Each row is shifted at random along 3 fixed directions that mean nothing.
Known rows, with every step that occurs
naruvos, vupale, gimi, damu, fatup: [-0.74  0.25 -0.14  0.52 -0.76 -2.06  1.16 -0.79  0.84  0.45 -0.51 -1.35
 -2.13 -0.57  0.23 -2.17  0.50 -0.88  1.30  0.45 -0.55  1.18  0.60  2.41
 -2.92 -1.40 -2.06 -0.23 -0.57 -0.85 -1.26  0.31 -1.37  0.65  2.14 -0.74
 -0.78 -0.74  1.30 -1.55 -0.84 -3.22  0.38]
tenep, felo, gimi, vupale, fatup, liviz, naruvos: [ 1.22 -0.89  0.13  1.51  2.47  2.80 -0.09  0.86 -1.75 -0.12 -0.95  0.52
 -1.82  0.78  0.01  1.49 -0.26 -0.59  1.02 -0.85  0.19 -0.52  1.18 -2.45
  3.56  1.05  1.42 -0.14 -1.35 -0.71 -1.87 -0.66  2.50 -0.56  0.95  1.45
  2.35  3.30 -1.29  0.36  1.96  0.88  0.45]
tenep, felo, gimi, vupale, fatup, liviz: [ 0.16 -0.02 -0.60  1.45  1.31  0.75  1.42  0.64 -0.57  1.47 -1.12  0.48
 -2.67 -0.96  0.43  0.73 -0.23 -0.68  1.11  0.07  0.15  0.82  1.48 -0.40
  0.57  0.01 -0.95  1.30 -0.72 -1.28 -1.12 -0.92  0.78 -1.60  0.91 -0.34
  1.84  0.15  0.25 -0.48  0.87  0.15 -0.28]
naruvos, vupale, tenep, gimi: [-0.54  1.28 -0.47 -0.47 -0.49  1.05 -2.12  1.29  0.34 -0.71  2.14 -0.77
  1.92 -0.36  1.57 -3.85  0.15 -1.41 -1.97  0.80 -2.08  0.90 -0.94  0.92
 -4.95 -1.30 -1.56 -0.70  2.77  0.97 -0.08  0.05 -0.36  2.83  0.83 -1.61
  1.34 -1.51 -0.16  0.63 -0.79 -1.22 -1.23]
naruvos, felo, gimi, vupale: [ 0.28  1.10 -1.23  0.68  2.47  2.12  0.55  1.37 -0.80 -0.05  0.26  0.79
 -0.65  1.63  0.52  0.33 -0.56 -0.38 -0.95  0.08 -0.31 -0.13  0.26 -2.28
 -0.22 -0.46  0.23  0.47 -1.11 -1.07 -1.04  0.78  1.10 -1.57  0.78  0.44
  2.34  2.20 -1.11 -0.86  3.62  0.20 -0.25]
vidi, liviz, naruvos, vupale, fatup, damu: [-0.30 -0.77  2.07 -0.16 -0.04 -0.28 -0.90 -0.55  0.99 -0.26 -1.14 -1.81
 -0.37 -3.05  0.50 -1.88  0.43 -1.99  1.36  0.22  0.97  2.48 -0.60  3.53
  1.62 -1.11 -1.54 -0.76 -0.65 -0.19 -2.50 -0.59  0.03  4.67 -0.31 -2.85
 -1.19 -1.13  0.96  1.57 -3.95 -2.11 -0.92]
gimi, damu, fatup, vidi, liviz, naruvos, vupale, tenep: [ 1.06 -0.75  0.81 -0.13  0.59  0.16 -0.34 -0.41 -0.29 -0.63 -0.01 -0.41
 -0.40  0.20 -0.54 -0.62 -0.29  0.32  0.96 -0.57  0.55  0.09 -0.39  0.91
  1.94  0.07  0.53 -1.25 -0.51 -0.26 -1.91  0.28  0.79  2.24 -0.68  0.07
 -1.14  1.10 -0.61  0.35 -0.91 -1.47  0.06]
fatup, gimi, damu, vidi, liviz: [ 0.02 -0.55 -0.74 -0.23 -0.14 -0.31  0.03  0.38 -1.08  0.43  1.57  2.36
  0.54  2.31 -0.94  1.62 -0.76  0.65 -0.32 -0.64  0.92 -2.99 -0.39 -0.86
  0.73 -0.02  1.73 -0.65 -0.09 -0.21 -0.43  0.98  0.35 -1.00 -0.24  1.03
  0.26  0.75 -2.10 -0.44  2.40  2.83  2.94]
fatup, vupale, gimi, damu, vidi: [ 0.24 -0.52 -0.57 -0.39 -0.04 -1.16  0.60  0.65 -0.44  0.83  0.78  2.02
 -0.52  4.00 -0.55  0.11 -0.04  0.42 -0.13 -0.51  0.70 -1.78 -0.76 -1.05
 -0.02  0.93  0.61 -0.72 -0.34 -0.30 -0.47  0.84 -0.03 -1.10  0.65  0.83
  0.67  0.96 -1.19 -0.52  1.91  0.12  3.43]
fatup, gimi, damu, vidi: [-0.91 -0.26  0.05  0.37 -0.29 -2.17  1.18 -0.13  0.17  0.71  0.21  2.29
 -0.82  1.46 -1.27  1.22 -0.29  0.05  0.34 -0.39  1.26 -1.11 -0.15  0.89
 -0.65  0.37 -0.22 -0.64  0.33 -0.78 -1.48  1.10 -1.01 -1.88  0.64 -0.48
 -0.32 -0.87 -0.43 -1.20  1.70  0.22  2.71]
damu, vidi, gimi, vupale, tenep: [-0.82  1.50  0.39 -0.99 -1.55 -0.78  0.67  0.31  1.08  0.14  0.01  0.51
 -0.04  0.95 -0.10  0.59 -0.22  0.85 -0.98 -0.06  0.50 -0.42 -0.21 -0.06
 -1.69 -0.20 -1.35  0.51  1.09 -0.22  0.71  0.60 -1.22 -2.05  0.11 -0.55
 -0.37 -1.40  0.46 -0.66  1.54  0.65  1.83]
tenep, damu, vidi, gimi, vupale: [ 0.54  1.63 -2.09 -0.67  0.04 -2.24  2.64 -0.07  1.10  1.65 -2.23 -0.66
 -2.61  1.05 -2.91  2.40  0.36  1.01  0.87 -0.44  1.19 -1.26  0.23 -1.23
  0.04 -0.87 -2.33  2.31 -0.82 -1.65  0.62  1.17 -1.70 -6.29  1.43  0.49
 -0.71 -2.16  1.84 -1.87  2.59  1.69  0.72]
gimi, damu, fatup, vidi, liviz: [-1.85 -1.44  1.01  0.16  0.26 -1.38 -2.06 -1.29 -0.75 -0.94  3.76  3.04
  3.10 -0.74  0.81 -3.78 -1.11 -1.67 -0.65  0.17 -0.04 -0.10 -1.49  3.73
 -1.80 -1.64  1.28 -2.95  1.41  1.22 -2.29 -0.11  0.39  6.20 -2.10 -1.63
 -1.66  0.07 -1.59  1.59 -2.70 -2.52 -0.51]
gimi, vupale, fatup, damu, vidi, liviz: [ 1.29 -1.03 -0.74  0.25  0.21 -0.16 -0.02  0.52 -1.85  0.94  0.63  1.18
 -0.69  4.63 -1.24  1.20 -0.72  1.10  0.59 -1.54  0.91 -3.76 -0.20 -2.02
  3.13 -0.46  2.14 -0.33 -2.04 -0.39  0.82  0.69  0.74 -0.97  0.36  2.41
  0.53  2.80 -2.37 -0.43  2.66  3.05  4.00]
tenep, felo, gimi, damu, fatup, vupale: [-2.66  0.23 -1.14  0.05  0.06 -1.97  0.76 -0.20  0.99  1.52  0.66  1.18
  2.39 -2.95  1.79 -1.47 -0.40 -0.84 -1.53  1.55 -1.00  2.38 -0.38  1.69
 -5.27 -0.63 -1.62  1.08  2.30 -0.02  0.95 -1.74 -1.39  0.42 -0.45 -2.54
  0.17 -4.14  1.55  0.28 -3.03 -1.96 -3.09]
tenep, gimi, damu, vidi, fatup, vupale: [-0.07 -0.64  0.00  0.56  1.06 -1.48 -0.77 -0.93 -0.93 -0.90  1.31  1.59
  0.66  1.27 -0.64 -1.40 -0.42 -0.62  0.41 -0.10  0.35 -1.35  0.26  1.23
 -0.70 -1.46  0.48 -1.96 -0.33  0.59 -1.33  1.13  1.51  1.06 -0.52  0.55
 -0.41  1.55 -1.05  0.06  0.23 -1.46  0.25]
felo, gimi, vupale, tenep, damu, vidi, liviz, naruvos: [ 0.85 -1.30  1.66 -0.53  1.34  0.70 -1.37 -0.10  0.13 -2.16  0.66 -1.06
  0.50 -0.96  0.27 -1.49  0.71 -0.76  0.46  0.04 -0.04  1.41 -0.26  0.00
  1.03 -0.56 -0.99 -1.39  1.03  1.20 -1.22  0.44  0.69  2.58 -0.25 -0.45
  0.12  0.92 -0.01  1.88 -0.48 -3.12 -2.10]
felo, gimi, vupale, fatup, liviz, naruvos, damu: [ 1.08 -1.35  0.52  0.99  1.32  1.23 -1.05  0.26 -1.37 -0.88 -0.68 -0.53
 -0.85  1.16  0.66 -1.03  0.96 -0.57  1.43 -0.18 -0.29  0.62  0.20 -1.29
  2.13  0.41  0.75 -0.65 -1.79  0.10  0.08  0.36  0.11  1.22  0.29  1.49
  1.44  2.90 -0.76  0.15  0.82 -0.96 -0.73]
damu, vidi, gimi, vupale: [-0.02  0.70  0.28  0.10  1.32  0.26  0.07 -0.23 -1.31 -0.98  0.58  2.13
 -0.90  3.76 -0.98  0.57 -0.76  0.00  0.20 -0.99  1.32 -3.00  0.11 -1.24
  1.34 -0.86  0.77 -1.28 -1.39 -0.46 -2.47  2.06  1.36 -1.37  0.66  1.58
  0.22  3.44 -1.83 -0.84  4.02  0.44  2.82]
fatup, gimi, vupale, tenep, damu, vidi: [ 0.06  0.17 -0.69 -0.49 -0.55 -0.41  0.24  1.25 -0.76  0.55  0.82  2.18
  0.30  3.34 -0.61  0.27  0.29  0.57 -0.81 -0.24 -0.04 -2.04 -0.54 -1.78
 -0.65  0.92  0.03 -0.44  1.22  0.33  0.43  1.32 -0.20 -1.85  0.99  0.88
  1.18  0.02 -0.74 -0.29  2.13  1.39  1.99]
fatup, vupale, gimi, damu, vidi, liviz, naruvos, felo: [ 0.21 -0.56  0.19 -1.23  0.49  2.12 -2.20  0.71 -1.08 -0.95  3.11  1.44
  3.44  2.24  1.09 -0.69 -0.50  0.44 -2.57  0.00  0.72 -2.20 -1.68 -2.19
  1.52  0.98  3.93 -2.04  0.29  1.18  0.07 -0.43  2.74  3.33 -1.85  1.26
  0.73  2.85 -2.59  2.15  0.23  2.03  1.38]
vupale, gimi, damu, fatup, liviz, naruvos, felo: [ 0.00  0.83 -0.25  0.64 -1.60 -1.01  2.35 -0.31  1.85  1.50 -2.12 -1.53
 -1.94 -2.17 -0.90  2.56  0.34  0.59  0.59  0.35  0.30  1.36  0.96  0.99
 -0.36  1.89 -0.14  1.49 -0.05 -1.34  1.13 -1.62 -1.97 -2.95  0.71 -0.76
 -0.90 -2.72  1.85 -1.50 -0.76  1.17  1.54]
felo, gimi, vupale, tenep, damu: [-0.51 -1.13  0.20 -0.37  0.30  0.46 -2.01  1.26 -0.18 -1.48  2.60  0.82
  2.17  0.34  1.35 -4.00  0.71 -1.65 -0.98  0.62 -2.38  1.70 -1.11  0.03
 -3.13 -0.86 -1.47 -1.39  2.47  1.93  0.27  0.54 -0.56  3.48  0.52 -0.87
  1.53 -0.25 -0.21  1.40 -0.62 -3.57 -2.09]
felo, gimi, damu, vidi, liviz, naruvos, vupale, tenep: [ 1.37 -0.84 -0.01 -0.95  0.36  0.84 -0.67  0.35  0.67 -1.16  0.19 -2.68
  0.43 -0.24  0.07  0.79  0.24  1.39 -0.20 -0.31  0.07  0.43 -0.32 -1.67
  0.50 -0.34 -0.07  0.38  0.35  0.08  1.27 -0.01 -0.42 -0.09 -0.36  0.55
  0.20  0.19 -0.42  0.18  1.07 -0.15 -0.85]
tenep, gimi, vupale, fatup: [-0.27  0.39  0.05  1.52  0.19 -0.38  0.00  0.26 -0.66  0.33 -0.73 -0.21
 -1.89  0.36 -0.32 -1.40 -0.06 -1.03  0.72 -0.12 -1.23  0.44  1.02  0.89
 -1.40 -1.39 -1.35 -0.33 -0.41 -0.38 -0.31  0.04  0.01 -0.34  2.04  0.21
  1.01  0.36  0.37 -0.54  0.91 -0.88  0.73]
vidi, damu, fatup, liviz, gimi: [-0.23 -1.56  2.98  1.37  0.83 -0.74 -0.66 -2.13 -1.03 -2.31  0.13  1.98
 -1.39 -0.04 -1.16 -1.57  0.14 -3.46  3.51 -0.68 -0.05 -0.13  0.46  3.81
  2.87 -0.04 -0.06 -2.94 -1.56  1.12 -5.53  1.92  0.93  3.86  0.83 -0.94
 -2.15  2.81 -0.56  0.34 -1.75 -4.63  1.44]
gimi, vupale, fatup, damu, vidi, liviz, naruvos: [ 0.72 -1.72  1.34  0.33  0.80  0.32 -1.52 -0.17 -1.65 -0.78  0.73  0.84
  0.61  3.10 -0.64 -0.07 -0.43  0.13  0.45 -1.36  1.25 -2.34 -0.69 -0.77
  4.01 -0.12  2.58 -2.10 -1.42  0.47 -0.67  0.28  1.58  2.43 -0.37  1.53
 -0.06  3.44 -2.20  1.21  0.59  0.98  2.71]
liviz, gimi, damu, vidi, fatup, vupale, tenep, felo: [ 1.71  0.07 -2.54 -0.86 -1.83  0.48  1.50  1.19  0.12  1.55 -1.71 -0.33
 -0.27  3.47 -1.96  5.88 -0.63  3.32 -1.01 -1.78 -0.45 -3.08  0.59 -4.74
  1.85  2.17  2.08  3.16 -0.76 -0.88  4.30 -0.14 -0.51 -6.91  1.10  3.16
  1.02 -0.09 -0.49 -1.73  3.41  5.89  4.05]
gimi, damu, vidi, fatup, liviz, naruvos, vupale, tenep, felo: [ 1.49  1.09 -1.29 -0.60 -0.36 -1.01  1.69 -0.25  1.96  1.49 -1.67 -2.60
 -1.42 -1.88 -1.24  2.76 -0.08  2.17  0.11 -0.35  1.97  0.12  0.38  0.02
  0.74  0.06 -0.60  2.20  0.45 -1.83  1.24 -1.36 -0.43 -3.41 -1.28 -0.86
 -0.93 -3.01  1.58 -0.78 -0.73  2.31 -0.14]
vidi, liviz, vupale, tenep, damu, fatup, gimi: [ 1.59 -0.48 -1.42 -0.50 -0.13  2.00 -0.74  0.39 -2.07  0.04  0.81  0.88
 -0.13  2.92 -0.89  1.46 -0.16 -0.11  0.50 -0.99 -1.99 -3.24 -0.23 -2.02
  1.73  0.14  1.25  0.32 -0.87  1.30  0.52  0.66  0.64 -0.68  1.63  2.32
  0.61  1.69 -1.40  0.08  0.89  2.20  1.58]
felo, gimi, vupale, tenep, damu, fatup, vidi: [-0.84 -0.85 -0.54 -0.36 -0.58 -0.66 -0.23  0.64 -0.14  0.08  0.39  1.21
  1.51  0.98  0.90 -1.15  0.49  0.18 -0.76  0.37 -1.61  0.79 -0.48 -1.06
 -2.42  0.58 -0.80  0.33  1.46  0.97  2.02  0.40 -1.58 -0.23  0.29  0.19
  0.73 -0.79  0.09 -0.08  0.32 -1.15 -1.47]
tenep, gimi, vupale, fatup, liviz: [-1.44  0.71  1.68  2.21  0.45 -2.13  0.70 -1.04  0.37  0.48 -1.44 -0.46
 -2.73 -3.48  0.61 -3.39  0.40 -2.24  1.75  1.45  0.27  3.60  1.29  5.29
 -2.24 -1.58 -3.41 -0.60  0.29 -0.54 -2.16 -0.71 -0.33  2.06  0.33 -2.97
  0.09 -2.13  2.17  0.28 -2.88 -3.97 -1.51]
damu, vidi, fatup, gimi, vupale, tenep: [-0.42 -0.07  1.36 -0.06 -1.27 -1.28  1.13 -0.54  0.22  0.16 -0.96  1.96
 -1.54  1.19  0.02  1.43 -0.10  0.18  0.93 -0.58  1.16 -0.89  1.15  1.11
  0.45  0.00 -0.87 -0.41 -0.49 -0.51 -1.38  1.43  0.12 -1.42  0.40 -0.44
 -0.61  0.61 -0.23 -1.07  1.38 -0.15  2.72]

Rows
[ 0.45  1.42 -2.70 -0.26 -0.84  0.50 -1.92  0.09 -1.02  0.28  2.21 -0.46
  3.02  1.56  0.58 -1.46  0.40  0.18 -1.77  0.54 -2.55 -1.95 -1.22 -0.85
 -3.93  0.27  1.58  0.74  1.59  1.64  3.99 -0.60 -2.12 -0.39 -0.14  1.45
  0.60 -1.42 -0.55 -0.28 -1.00  2.45 -1.06]	naruvos, damu, fatup, liviz, vupale, tenep, gimi
[-0.06 -1.47  0.62  1.06  2.94  0.69  0.05 -1.26 -1.34 -0.93  0.59  1.18
 -1.37 -1.26 -0.15 -0.43 -0.64 -1.49  1.84 -0.31  0.36  0.31  0.78  1.19
  2.42 -0.71  0.44 -1.17 -1.53  0.16 -4.47  0.21  2.60  2.20 -0.10  0.42
 -0.37  2.81 -0.66  0.73 -0.74 -3.25 -2.08]	tenep, felo, gimi, damu, fatup, vidi, liviz, vupale
[ 2.30 -0.04 -1.57  0.58  0.54  1.37 -0.12  0.20 -1.61 -0.41 -0.37 -0.72
 -1.59  3.26 -1.31  0.33  0.31 -0.12  1.18 -0.87 -1.29 -2.44  0.49 -2.03
  1.02  0.68  0.72  0.40 -1.09  0.18 -0.38  1.25  0.29 -1.43  2.40  2.15
  1.10  2.21 -1.02 -1.16  1.74  0.77  1.50]	naruvos, vupale, tenep, damu, fatup, liviz, gimi
[ 0.12 -0.06  0.55 -0.24 -0.99  0.17  0.99  0.72 -0.68  0.35  0.03  2.21
 -0.78  1.19 -0.70  0.53  0.18 -0.84  1.43 -0.45 -1.05 -1.39  0.67 -0.43
  1.35  0.95 -0.44 -0.89 -0.16  0.40 -1.82  1.32  1.05 -0.56  1.60  0.62
 -0.72  1.02  0.05 -0.48  0.04 -0.59  1.64]	vidi, damu, fatup, gimi, vupale, tenep, felo
[ 0.64  0.78 -1.09 -0.34 -0.66  0.02  0.08  0.41 -0.06  0.52  0.13 -1.44
 -0.14 -0.54  0.19 -1.12 -0.07  0.83 -0.09  0.55 -0.72  0.08  0.30  0.36
 -1.71 -0.68 -0.75  0.56  0.43 -0.13  0.85  0.14 -0.03  0.13 -0.15  0.30
 -0.07 -0.92  0.10 -0.50 -0.42  0.37 -1.11]	naruvos, vupale, tenep, gimi, damu, fatup, vidi, liviz
[ 1.88  0.06 -1.31 -0.72 -0.24  2.77 -2.43  1.07 -1.99 -1.19  1.23 -0.35
  2.70  3.43 -0.53  0.62  0.16  0.63 -0.64 -0.83 -2.02 -3.86 -0.90 -3.82
  1.43  1.14  3.15 -0.65  0.15  1.66  2.38  0.59  0.98 -0.04  0.18  3.06
  0.48  2.50 -2.26  0.11  1.23  3.68  1.05]	vidi, damu, fatup, liviz, naruvos, vupale, tenep, gimi
[ 0.30  0.20 -1.07  0.70  0.52  1.35 -0.02  0.01 -0.39 -0.32  1.42 -0.21
  0.65  0.16  0.74  0.30 -0.35  0.54 -0.92  0.55 -1.45  0.23 -0.06 -0.79
 -1.26  0.65  1.17  0.63  0.12  0.85  1.85 -0.86 -0.24 -0.24 -0.49  0.49
  0.76  0.27 -0.31 -0.47 -0.12 -0.27 -1.08]	naruvos, felo, gimi, damu, fatup, liviz, vupale, tenep
[-0.09 -0.98  0.89  0.07  0.67  1.82 -0.99 -0.50 -0.49 -1.52  2.14  0.54
  0.96 -0.99  1.18 -1.05 -0.48 -0.36 -0.37  0.34 -0.80  0.82 -0.14  0.42
  0.75  0.10  1.29 -1.10 -0.42  1.46 -1.00 -0.06  1.56  3.41 -1.34  0.17
 -0.45  2.18 -0.89  0.95 -1.03 -2.18 -1.97]	naruvos, felo, gimi, damu, fatup, vidi, liviz, vupale, tenep
[ 1.33  0.75 -0.43 -0.17  0.41  2.07  1.95  0.70 -0.23  1.00 -3.10 -0.45
 -1.46  0.64 -0.16  4.55 -0.48  2.11  0.10 -0.54  0.55 -0.34  1.17 -3.12
  3.23  2.20  1.02  2.23 -1.79 -1.56  1.04 -0.12  0.34 -4.30 -0.08  1.43
  0.51  1.18 -0.43 -1.19  2.83  3.15  0.59]	damu, fatup, vidi, liviz, naruvos, felo, gimi, vupale, tenep
[-0.22 -0.40 -0.26  0.01 -0.18  0.59  0.30  0.22 -0.17  0.49  0.73 -0.01
  0.68  0.14  0.77  1.00 -0.40  0.79 -0.77  0.21  0.71 -0.76  0.39 -1.52
  0.95 -0.19  1.38  0.64 -1.19  0.02  1.66 -0.23  0.58 -0.30 -0.81  0.67
  0.29  1.23 -0.96 -0.10  1.15  2.04  0.09]	naruvos, felo, gimi, vupale, fatup, damu, vidi, liviz
[-1.22  0.34  1.42 -0.11 -0.53 -0.88 -0.52 -1.71  1.15 -0.61  0.29 -0.57
  0.64 -3.25 -0.16 -1.33  0.49 -0.65 -0.33  0.85  1.65  0.87 -0.27  1.79
  0.54 -0.48 -0.04 -0.76  0.49  0.75 -0.34 -0.96  0.62  2.07 -1.61 -1.38
 -1.94 -1.09  1.75  1.53 -2.93 -0.41 -2.12]	tenep, damu, vidi, gimi, vupale, fatup, liviz, naruvos, felo
[-0.09  0.23  0.13 -0.12  1.25  1.60 -3.06 -0.32 -0.39 -2.20  3.76 -0.48
  3.96 -1.36 -0.16 -1.34 -0.91 -0.35 -2.63  0.16  0.02 -1.36 -0.97 -0.10
 -0.77 -1.20  3.04 -2.38  1.94  1.46 -0.19 -0.81  2.16  3.38 -1.86  0.37
 -0.31  0.98 -1.75  2.10 -0.31  1.38 -1.29]	tenep, gimi, damu, vidi, liviz, naruvos, felo
[-1.59  2.03 -1.97 -0.62 -1.84 -1.37  1.16 -0.26  1.21  1.49 -2.33 -2.00
  1.52 -1.79  0.37  1.47  0.11  1.93 -1.29  1.29 -0.07  0.91 -0.56  0.01
 -2.93 -0.04 -0.53  2.98  0.27 -0.96  4.72 -1.46 -2.95 -3.00 -0.98 -0.37
 -0.48 -4.31  2.13 -1.42 -1.56  3.09 -1.20]	vidi, gimi, damu, fatup, liviz, naruvos, vupale
[ 1.14 -1.39  0.88  0.07  1.72  2.62 -1.00  0.52 -1.05 -0.63 -0.13 -0.10
 -0.79 -1.19  0.49 -0.40  0.40 -0.96  1.20 -0.54  0.60  0.41  0.61 -1.58
  4.39  0.47  1.23 -0.86 -1.66 -0.19 -2.73  0.05  2.81  2.31 -0.31  1.37
  0.66  3.54 -0.87  1.51  0.18 -0.17 -2.02]	tenep, felo, gimi, vupale, fatup, vidi, liviz, naruvos, damu
[-1.34  0.49  0.52 -0.28 -1.13  0.89 -0.04  0.40 -0.75  0.11  0.87  3.22
  1.21  0.97  0.76 -0.07 -0.77 -0.19 -0.89 -0.14 -0.47 -1.23  0.28 -0.50
 -0.44  1.20  0.95 -0.75  0.76  0.51 -1.11  0.32  1.14  0.45 -0.08  0.59
 -0.19  1.10 -0.90 -0.04  0.38  0.75  1.02]	damu, fatup, vidi, gimi, vupale, tenep, felo
[ 1.67 -0.30 -0.46 -0.84 -0.38  1.96 -1.86  0.38 -1.33 -1.12  0.42 -0.37
  0.97  4.38 -1.24  1.67  0.28  1.35 -0.42 -1.94  0.05 -4.08 -0.65 -4.72
  3.39  0.68  3.59 -0.80 -1.90  0.30  1.73  1.00  0.50 -1.47  0.76  4.39
  0.02  4.26 -2.02 -0.34  3.63  4.03  2.58]	liviz, naruvos, damu, vidi, gimi, vupale, fatup
[-0.22 -0.22  1.10 -0.39  0.65  0.92 -1.07 -0.74  1.03 -1.71  2.74 -1.16
  0.97 -2.68  1.12 -1.69 -0.28 -0.50 -0.98  0.71 -0.18  1.84 -0.53  1.62
 -0.96 -1.22 -0.30 -0.82  0.96  1.35 -0.82 -0.59  0.75  3.42 -1.51 -1.53
 -0.75 -0.05  0.24  1.47 -1.71 -3.04 -2.56]	naruvos, felo, gimi, damu, vidi, liviz, vupale, tenep
[ 0.70  0.59  0.00  0.61  0.19  0.60  0.87  0.65 -0.29  1.23 -3.73 -1.60
 -2.48 -0.46 -0.94  2.27  0.05  1.01  0.84 -0.46  0.54  0.59  1.04 -0.97
  2.76  0.41 -0.41  1.57 -1.64 -1.55  0.95 -0.55  0.34 -2.85  0.54  1.00
  0.87  0.02  0.67 -0.26  1.43  2.82  0.52]	tenep, gimi, vupale, fatup, vidi, liviz, naruvos
[ 0.39  0.76 -0.17  0.76  0.19  0.26 -0.49 -0.51 -0.82 -0.41  1.16  0.24
  0.50 -0.32  0.49 -2.22  0.35 -1.20  0.26  0.54 -0.78 -0.06  0.38  1.18
 -1.16  0.67  0.73 -0.66  0.65  0.54 -1.04  0.01  0.05  1.61  0.26  0.30
  0.19  0.42  0.06  0.24 -1.86 -1.22 -0.81]	naruvos, damu, fatup, liviz, gimi, vupale, tenep, felo
[ 1.52 -2.04  0.92  0.06  0.84  1.06 -1.48 -0.48 -0.59 -2.35  0.74 -0.81
  0.40  0.95  0.38  0.10  0.34  0.65  0.90 -0.56  0.48 -0.48  0.28 -1.06
  2.03  0.13  1.46 -1.37 -0.67  0.87 -0.17  0.75  1.19  1.76 -1.12  1.32
  0.17  3.12 -1.64  0.14  0.84 -1.13 -0.32]	felo, gimi, damu, vidi, fatup, liviz, naruvos, vupale, tenep
[-1.04  0.30  1.91 -0.93 -1.27 -1.47  1.34 -0.78  3.69  0.09 -2.38 -1.95
  0.40 -5.01  1.09  1.12  0.62  0.46 -0.52  1.16  1.14  4.83  0.16  2.35
 -1.01  0.87 -2.52  1.25  1.07 -0.43  0.94 -1.37 -1.41 -0.19 -1.82 -3.71
 -1.74 -4.09  3.23  0.49 -3.41 -2.52 -2.75]	liviz, naruvos, felo, gimi, damu, vidi, fatup, vupale, tenep
[-0.56 -1.01  0.94 -0.93 -0.38  2.56 -1.82  1.17  0.00 -0.92 -0.13  0.11
  2.50  0.41  0.91  0.95  0.25  0.61 -1.73 -0.56 -0.37  0.24 -1.34 -3.35
  3.09  1.58  2.51 -0.26 -0.65  0.74  1.87 -0.34  1.00  1.33 -1.21  1.07
  0.31  2.22 -0.76  1.32  0.78  2.24 -0.77]	liviz, naruvos, felo, gimi, vupale, fatup, vidi, damu
